Below is a small trained network, with its code and all its weights. Each question gives an input and a class and asks what happens when units are switched off, that is, made to give their printed mean instead of their output.

import numpy as np


def w(rows, s, z=0):
    codes = np.array(rows[::2]) - 128.0
    scale = np.full(codes.shape[1], s)
    scale[-1] = z or s
    return codes * scale


def norm(h):
    return h / np.sqrt((h * h).mean(-1, keepdims=True) + 1e-5)


def f(y):
    return y / 2 * (1 + np.tanh(0.7978845608 * (y + 0.044715 * y**3)))


def log_softmax(a):
    a = a - a.max(-1, keepdims=True)
    return a - np.log(np.exp(a).sum(-1, keepdims=True))


def net(x, mask):
    res = np.array(x, float).reshape(1, 5) / 4 @ E
    u = 0
    for l in range(4):
        y = f(norm(res) @ A[l][:, :-1].T + A[l][:, -1])
        res = res + np.where(mask[u : u + 10], y, B[l][:, -1]) @ B[l][:, :-1]
        u += 10
    return log_softmax(norm(res)[-1] @ U[:, :-1].T + U[:, -1])


A, B = {}, {}
E = w([
[82,64,121,101,61,155,236,133,159,128,162,51],'x0',
[126,177,102,112,164,108,153,225,133,254,195,117],'x1',
[200,62,137,95,196,146,194,104,149,194,36,175],'x2',
[127,123,129,131,129,131,122,130,130,132,126,126],'x3',
[123,126,126,128,132,128,124,124,125,133,126,125],'x4',
],0.0036)
A[0] = w([
[140,225,169,147,229,101,49,206,94,168,179,225,48],'L0N1',
[108,109,118,136,117,153,101,107,146,156,131,124,144],'L0N2',
[41,163,151,203,54,119,93,113,65,16,140,127,82],'L0N3',
[60,229,108,131,102,84,97,171,134,166,211,91,15],'L0N4',
[64,112,129,107,56,127,165,133,107,102,215,58,55],'L0N5',
[104,198,109,143,110,89,61,164,93,114,255,104,144],'L0N6',
[106,103,153,125,124,166,137,127,135,73,122,71,79],'L0N7',
[162,165,146,176,145,104,30,74,85,70,70,190,32],'L0N8',
[147,158,149,151,142,130,64,77,93,59,93,169,45],'L0N9',
[107,148,108,115,108,105,156,129,149,164,161,89,4],'L0N10',
],0.0035,0.0019)
B[0] = w([
[167,95,20,130,4,39,133,61,99,111,78,100,255],'L0N1',
[155,161,158,119,101,119,147,117,109,108,158,138,133],'L0N2',
[216,156,99,64,114,103,92,40,172,234,186,32,219],'L0N3',
[97,111,175,208,128,129,183,198,82,51,82,201,215],'L0N4',
[136,64,76,206,72,177,79,132,224,203,115,255,199],'L0N5',
[58,118,167,146,167,162,120,168,63,63,55,61,247],'L0N6',
[155,126,93,133,92,56,132,101,163,129,111,99,140],'L0N7',
[64,139,177,69,191,190,125,144,174,87,205,170,223],'L0N8',
[108,132,158,181,163,183,103,168,173,126,184,116,185],'L0N9',
[130,127,111,168,149,160,137,137,175,101,146,209,129],'L0N10',
],0.0034)
A[1] = w([
[124,150,180,133,234,173,78,145,159,161,96,65,109],'L1N1',
[208,135,149,82,162,147,97,50,191,177,136,63,4],'L1N2',
[117,118,202,145,252,175,122,142,134,101,106,235,32],'L1N3',
[134,132,104,102,152,146,122,109,179,153,156,152,105],'L1N4',
[69,106,199,141,182,176,210,198,136,142,159,84,71],'L1N5',
[165,73,166,69,116,147,157,36,112,58,66,132,104],'L1N6',
[97,112,156,125,191,156,148,178,29,137,12,122,69],'L1N7',
[104,118,114,108,157,187,97,106,145,182,137,118,122],'L1N8',
[94,124,120,115,73,150,143,137,103,117,220,80,41],'L1N9',
[144,110,177,81,185,174,106,146,141,96,100,228,44],'L1N10',
],0.0036,0.0024)
B[1] = w([
[155,166,197,118,127,116,148,114,103,81,152,185,142],'L1N1',
[86,175,98,197,78,141,115,248,64,124,152,172,150],'L1N2',
[136,111,65,218,3,67,192,83,160,91,209,181,179],'L1N3',
[176,155,152,124,93,123,158,117,109,90,98,142,136],'L1N4',
[74,91,155,49,164,168,151,107,241,153,152,154,161],'L1N5',
[35,114,149,237,140,174,143,194,120,110,57,103,251],'L1N6',
[107,197,158,122,48,109,43,110,118,111,168,74,171],'L1N7',
[175,165,158,126,90,133,147,122,118,77,121,153,141],'L1N8',
[123,149,134,131,109,117,130,131,168,156,84,210,135],'L1N9',
[125,127,112,208,77,102,168,90,148,116,162,176,163],'L1N10',
],0.0034,0.0022)
A[2] = w([
[74,154,164,84,126,150,100,173,154,106,163,40,28],'L2N1',
[114,196,162,142,198,114,55,128,74,81,127,120,142],'L2N2',
[136,142,96,100,194,114,100,132,122,155,119,181,89],'L2N3',
[84,93,154,105,119,166,207,186,152,167,164,123,126],'L2N4',
[168,182,104,151,139,48,110,166,21,175,71,131,49],'L2N5',
[99,133,158,119,95,138,72,85,155,80,152,108,56],'L2N6',
[94,143,151,119,110,182,149,185,131,112,180,138,5],'L2N7',
[217,118,79,2,175,74,150,97,149,196,147,133,59],'L2N8',
[79,115,143,143,125,158,144,138,182,78,146,170,81],'L2N9',
[206,138,134,52,161,101,156,106,116,214,116,167,81],'L2N10',
],0.0053,0.0019)
B[2] = w([
[126,129,73,121,174,131,160,94,166,134,89,244,169],'L2N1',
[196,182,190,54,153,145,152,152,56,115,175,105,236],'L2N2',
[112,72,151,188,81,160,150,130,189,96,122,97,140],'L2N3',
[90,172,174,118,190,183,68,151,77,159,158,86,251],'L2N4',
[125,141,57,164,19,73,134,174,147,4,43,196,240],'L2N5',
[198,116,100,93,101,114,122,114,168,204,138,131,195],'L2N6',
[107,122,86,163,175,159,101,126,162,143,97,163,141],'L2N7',
[204,50,130,104,173,102,214,100,221,65,188,163,226],'L2N8',
[155,148,80,126,164,80,103,156,105,209,94,142,200],'L2N9',
[185,90,78,100,138,137,122,163,225,61,186,120,209],'L2N10',
],0.0041,0.0033)
A[3] = w([
[167,54,198,150,214,170,239,111,115,117,94,138,206],'L3N1',
[190,144,165,29,192,134,142,109,128,105,254,95,31],'L3N2',
[164,133,149,28,130,148,36,29,137,141,181,66,115],'L3N3',
[205,127,141,185,177,93,106,78,160,51,103,216,158],'L3N4',
[174,163,167,185,133,93,119,34,93,114,101,214,76],'L3N5',
[119,143,150,191,75,88,123,79,40,96,99,254,43],'L3N6',
[202,194,94,104,142,114,82,126,156,120,177,177,169],'L3N7',
[53,83,160,68,123,171,141,81,127,219,47,53,107],'L3N8',
[179,55,88,206,1,74,96,37,252,151,148,180,9],'L3N9',
[54,60,10,208,62,86,189,153,139,130,39,138,190],'L3N10',
],0.0041,0.0015)
B[3] = w([
[68,121,129,150,177,21,162,103,79,75,134,91,195],'L3N1',
[151,108,250,31,148,161,107,108,126,135,178,56,185],'L3N2',
[225,148,171,119,99,222,75,115,103,176,114,107,175],'L3N3',
[80,155,110,101,115,125,164,128,102,221,184,254,208],'L3N4',
[112,155,140,138,165,148,176,135,54,214,179,140,173],'L3N5',
[91,166,103,134,94,87,201,141,44,187,192,80,191],'L3N6',
[130,59,216,104,147,89,97,105,114,96,71,144,185],'L3N7',
[146,166,116,197,127,60,85,114,95,33,53,134,179],'L3N8',
[133,133,3,187,69,180,210,107,157,203,53,81,227],'L3N9',
[170,136,234,34,197,149,71,80,147,121,179,137,253],'L3N10',
],0.0039,0.005)
U = w([
[216,164,220,46,129,179,55,93,86,156,177,135,143],'0',
[81,157,118,175,135,112,208,90,61,216,173,199,189],'1',
[153,122,48,166,47,183,97,90,190,170,71,56,241],'2',
[68,92,175,170,185,76,137,91,90,32,35,64,53],'3',
[113,194,108,111,53,55,90,196,32,38,114,135,78],'4',
[202,85,42,99,90,75,183,145,216,82,111,208,2],'5',
[11,146,117,164,172,186,59,210,163,194,149,140,192],'6',
[139,60,176,55,212,136,179,154,189,126,204,54,102],'7',
],0.011,0.00087)

Each question gives the input, the list of numbers given to net, and the class t.
The units are the neurons (one row each of A and B). Each row of codes is followed by its name. A weight is (code - 128) times the scale printed after its matrix; where a second scale follows, it is the last column's (A, B and U).
mask holds one flag per neuron, layer by layer. A switched-off neuron (its flag False) gives its mean, the last column of its row in B, instead of its output. The means were averaged over made-up inputs and are rounded, as every weight is.
A unit's drop is (log p(t) with every unit on - log p(t) with that unit switched off) / (log p(t) with every unit on - log p(t) with every unit switched off).
The circuit of an input: a set's keep is (log p(t) with only the set's units on - log p(t) with every unit switched off) / (log p(t) with every unit on - log p(t) with every unit switched off). Starting from the 12 units with the biggest drops (on a tie, the unit counted first), units are removed one at a time, each time the one whose removal leaves the highest keep (on an exact tie, the one counted first), for as long as the keep stays at least 0.8.
units of the circuit, in order: the units of the circuit, biggest drop first
most important unit: the unit with the biggest drop
k most important neurons: the k neurons with the biggest drops, biggest first
top k neurons in layer l: the k neurons of layer l with the biggest drops, biggest first
drop when u is switched off: that unit's drop, to one decimal
input [-3,6,1,-8,8], class 5: units of the circuit, in order => (L0N1; L2N8)
input [7,0,8,-3,-1], class 3: top neuron in layer 3 => (L3N8)
input [-8,1,-1,-6,5], class 4: 3 most important neurons => (L0N1; L2N5; L3N10)
input [0,-5,3,-5,4], class 1: 2 most important neurons => (L0N1; L1N3)
input [2,0,-5,-8,-8], class 2: 3 most important neurons => (L0N3; L0N5; L0N8)
input [3,-2,0,4,-7], class 2: 2 most important neurons => (L0N5; L0N6)
input [1,-4,6,8,-4], class 3: 3 most important neurons => (L1N6; L0N5; L2N5)
input [2,-6,0,-2,-4], class 2: 4 most important neurons => (L0N6; L0N3; L0N4; L3N9)
input [7,3,0,4,-2], class 6: 2 most important neurons => (L0N3; L0N5)
input [-7,1,6,2,7], class 5: 3 most important neurons => (L0N1; L0N6; L0N4)
input [0,1,4,4,-8], class 5: top 4 neurons in layer 0 => (L0N4; L0N6; L0N8; L0N9)
input [-3,1,8,0,-1], class 5: 2 most important neurons => (L2N10; L0N4)
input [-3,0,-6,3,6], class 0: 2 most important neurons => (L0N3; L2N2)
input [7,-5,1,5,-4], class 3: 3 most important neurons => (L1N6; L0N1; L3N8)
input [-6,-7,1,-6,6], class 1: most important unit => L1N3
input [8,1,0,4,7], class 6: 2 most important neurons => (L0N1; L2N4)
input [-4,7,1,0,0], class 5: 2 most important neurons => (L0N1; L1N6)
input [0,-8,4,0,-7], class 1: top 4 neurons in layer 0 => (L0N1; L0N6; L0N8; L0N9)
input [-8,-7,2,-1,-7], class 1: 2 most important neurons => (L1N3; L1N10)
input [2,-6,7,-8,-1], class 3: drop when L1N6 is switched off => 0.2
input [0,-4,2,8,-1], class 1: drop when L0N1 is switched off => 1.5
input [-2,-2,1,-7,3], class 1: drop when L1N3 is switched off => 1.0
input [-3,6,-1,5,3], class 4: drop when L0N9 is switched off => 0.0
